Below are the code and all the weights of a small trained network. Each question names an input and a class and asks about switching units off, where a switched-off unit gives its printed mean instead of its output.

import numpy as np


def w(rows, s, z=0):
    codes = np.array(rows[::2]) - 128.0
    scale = np.full(codes.shape[1], s)
    scale[-1] = z or s
    return codes * scale


def norm(h):
    return h / np.sqrt((h * h).mean(-1, keepdims=True) + 1e-5)


def f(y):
    return y / 2 * (1 + np.tanh(0.7978845608 * (y + 0.044715 * y**3)))


def log_softmax(a):
    a = a - a.max(-1, keepdims=True)
    return a - np.log(np.exp(a).sum(-1, keepdims=True))


def net(x, mask):
    res = np.array(x, float).reshape(1, 3) / 4 @ E
    u = 0
    for l in range(3):
        y = f(norm(res) @ A[l][:, :-1].T + A[l][:, -1])
        res = res + np.where(mask[u : u + 8], y, B[l][:, -1]) @ B[l][:, :-1]
        u += 8
    return log_softmax(norm(res)[-1] @ U[:, :-1].T + U[:, -1])


A, B = {}, {}
E = w([
[139,113,186,82,87,169,165,183,208],'x0',
[54,4,56,195,170,244,134,179,114],'x1',
[182,142,147,204,26,162,217,60,122],'x2',
],0.00039)
A[0] = w([
[129,155,135,12,188,48,80,184,171,62],'0.n1',
[92,115,36,157,214,109,60,114,28,32],'0.n2',
[111,143,121,132,112,139,115,123,122,122],'0.n3',
[173,198,149,58,112,48,118,74,115,40],'0.n4',
[108,137,130,146,126,132,109,137,126,124],'0.n5',
[176,136,129,232,61,168,211,75,104,1],'0.n6',
[146,111,145,127,124,137,117,129,125,123],'0.n7',
[48,13,135,97,132,215,114,250,222,136],'0.n8',
],0.0016,0.00057)
B[0] = w([
[80,181,201,178,84,159,75,81,155,193],'0.n1',
[193,133,36,225,128,124,251,171,53,160],'0.n2',
[107,128,125,115,144,142,143,126,125,126],'0.n3',
[87,96,167,86,155,124,130,169,216,191],'0.n4',
[117,130,133,125,122,127,136,129,130,126],'0.n5',
[84,86,129,168,71,202,51,79,89,167],'0.n6',
[87,138,131,133,147,137,136,129,127,127],'0.n7',
[235,77,247,63,162,209,155,160,206,247],'0.n8',
],0.0011)
A[1] = w([
[113,120,113,213,17,170,162,43,89,80],'1.n1',
[199,100,173,174,40,184,226,88,148,112],'1.n2',
[8,195,211,25,57,70,22,82,198,2],'1.n3',
[202,217,182,63,68,57,143,53,122,28],'1.n4',
[100,233,33,184,181,24,121,87,34,158],'1.n5',
[102,123,104,212,18,171,162,40,85,73],'1.n6',
[58,117,120,188,87,150,209,152,148,70],'1.n7',
[90,53,43,208,176,209,171,209,52,55],'1.n8',
],0.0017,0.001)
B[1] = w([
[94,161,161,140,116,140,50,165,75,167],'1.n1',
[73,137,94,111,230,115,78,183,142,199],'1.n2',
[185,130,38,101,34,91,207,42,78,255],'1.n3',
[166,22,46,107,212,91,185,100,128,190],'1.n4',
[110,126,188,128,166,191,158,221,235,191],'1.n5',
[95,169,166,136,103,142,51,161,77,164],'1.n6',
[154,196,163,106,189,53,86,136,122,111],'1.n7',
[217,104,125,31,113,11,157,9,115,181],'1.n8',
],0.0013,0.0012)
A[2] = w([
[184,75,71,72,166,93,151,92,85,85],'2.n1',
[117,164,76,79,54,52,171,32,149,39],'2.n2',
[34,177,154,196,36,159,5,76,46,3],'2.n3',
[123,176,51,180,108,57,168,91,54,114],'2.n4',
[156,127,132,70,106,93,171,81,166,108],'2.n5',
[176,79,114,118,74,136,148,77,76,86],'2.n6',
[145,85,108,197,194,164,142,185,90,103],'2.n7',
[94,201,159,158,142,98,155,175,191,82],'2.n8',
],0.0031,0.0016)
B[2] = w([
[114,82,106,236,122,136,118,45,74,190],'2.n1',
[62,175,198,68,80,68,30,43,206,251],'2.n2',
[55,161,180,249,54,238,42,171,38,202],'2.n3',
[161,119,148,36,88,178,128,185,137,186],'2.n4',
[83,134,146,134,84,151,44,106,100,213],'2.n5',
[101,162,93,165,220,54,147,149,195,159],'2.n6',
[79,193,131,104,48,89,70,87,154,156],'2.n7',
[50,136,61,211,155,114,120,127,152,126],'2.n8',
],0.002,0.0023)
U = w([
[252,4,4,252,252,4,243,4,4,192],'0',
[4,252,252,252,4,252,4,239,4,249],'1',
[252,252,5,7,4,8,252,252,4,9],'2',
[4,252,4,252,252,4,252,252,252,171],'3',
[136,252,240,69,248,5,251,206,4,4],'4',
[4,252,252,4,4,4,4,4,252,252],'5',
[252,4,252,4,252,252,252,252,252,236],'6',
],0.0034)

Each question gives the input, the list of numbers given to net, and the class t.
The units are the neurons (one row each of A and B). Each row of codes is followed by its name. A weight is (code - 128) times the scale printed after its matrix; where a second scale follows, it is the last column's (A, B and U).
mask holds one flag per neuron, layer by layer. A switched-off neuron (its flag False) gives its mean, the last column of its row in B, instead of its output. The means were averaged over made-up inputs and are rounded, as every weight is.
A unit's drop is (log p(t) with every unit on - log p(t) with that unit switched off) / (log p(t) with every unit on - log p(t) with every unit switched off).
The circuit of an input: a set's keep is (log p(t) with only the set's units on - log p(t) with every unit switched off) / (log p(t) with every unit on - log p(t) with every unit switched off). Starting from the 12 units with the biggest drops (on a tie, the unit counted first), units are removed one at a time, each time the one whose removal leaves the highest keep (on an exact tie, the one counted first), for as long as the keep stays at least 0.8.
circuit, biggest first: the units of the circuit, biggest drop first
most important unit: the unit with the biggest drop
top k neurons: the k neurons with the biggest drops, biggest first
top k neurons in layer l: the k neurons of layer l with the biggest drops, biggest first
drop when u is switched off: that unit's drop, to one decimal
input [-2,-5,7], class 1: circuit, biggest first -> 0.n6, 2.n3, 1.n1
input [-8,6,-1], class 0: circuit, biggest first -> 1.n8, 2.n1
input [0,3,-1], class 0: circuit, biggest first -> 2.n2, 2.n3
input [5,8,3], class 6: circuit, biggest first -> 0.n8, 2.n3
input [-2,5,2], class 0: top 2 neurons -> 1.n8, 0.n1
input [3,3,-8], class 6: circuit, biggest first -> 0.n8, 2.n2
input [8,4,5], class 6: circuit, biggest first -> 2.n2, 2.n3
input [-7,-5,0], class 3: top 2 neurons -> 1.n5, 0.n8
input [-5,-3,-3], class 3: top neuron -> 1.n5
input [6,-2,6], class 1: top 2 neurons -> 0.n6, 0.n8
input [-8,-8,8], class 1: top 3 neurons -> 0.n8, 0.n6, 1.n8
input [-6,1,-7], class 3: top 3 neurons -> 1.n5, 1.n3, 2.n2
input [-3,-1,-7], class 3: top 3 neurons -> 0.n2, 2.n8, 2.n2
input [0,8,4], class 0: top 4 neurons -> 1.n8, 0.n1, 2.n2, 0.n8
input [-7,6,-3], class 0: top 2 neurons -> 1.n8, 2.n1
input [-7,-4,-5], class 3: top neuron in layer 2 -> 2.n8
input [-8,6,-2], class 0: top 3 neurons in layer 2 -> 2.n1, 2.n2, 2.n3
input [1,-3,6], class 1: top 2 neurons -> 0.n6, 2.n3
input [-1,-5,6], class 1: top 2 neurons -> 0.n6, 0.n8
input [-5,-5,-8], class 3: top 3 neurons -> 1.n5, 0.n2, 1.n8
input [7,8,7], class 6: most important unit -> 0.n8
input [-7,5,-2], class 0: top 2 neurons in layer 2 -> 2.n1, 2.n2
input [-5,-3,6], class 1: drop when 0.n2 is switched off -> 0.0
input [7,5,3], class 6: drop when 2.n2 is switched off -> 0.2
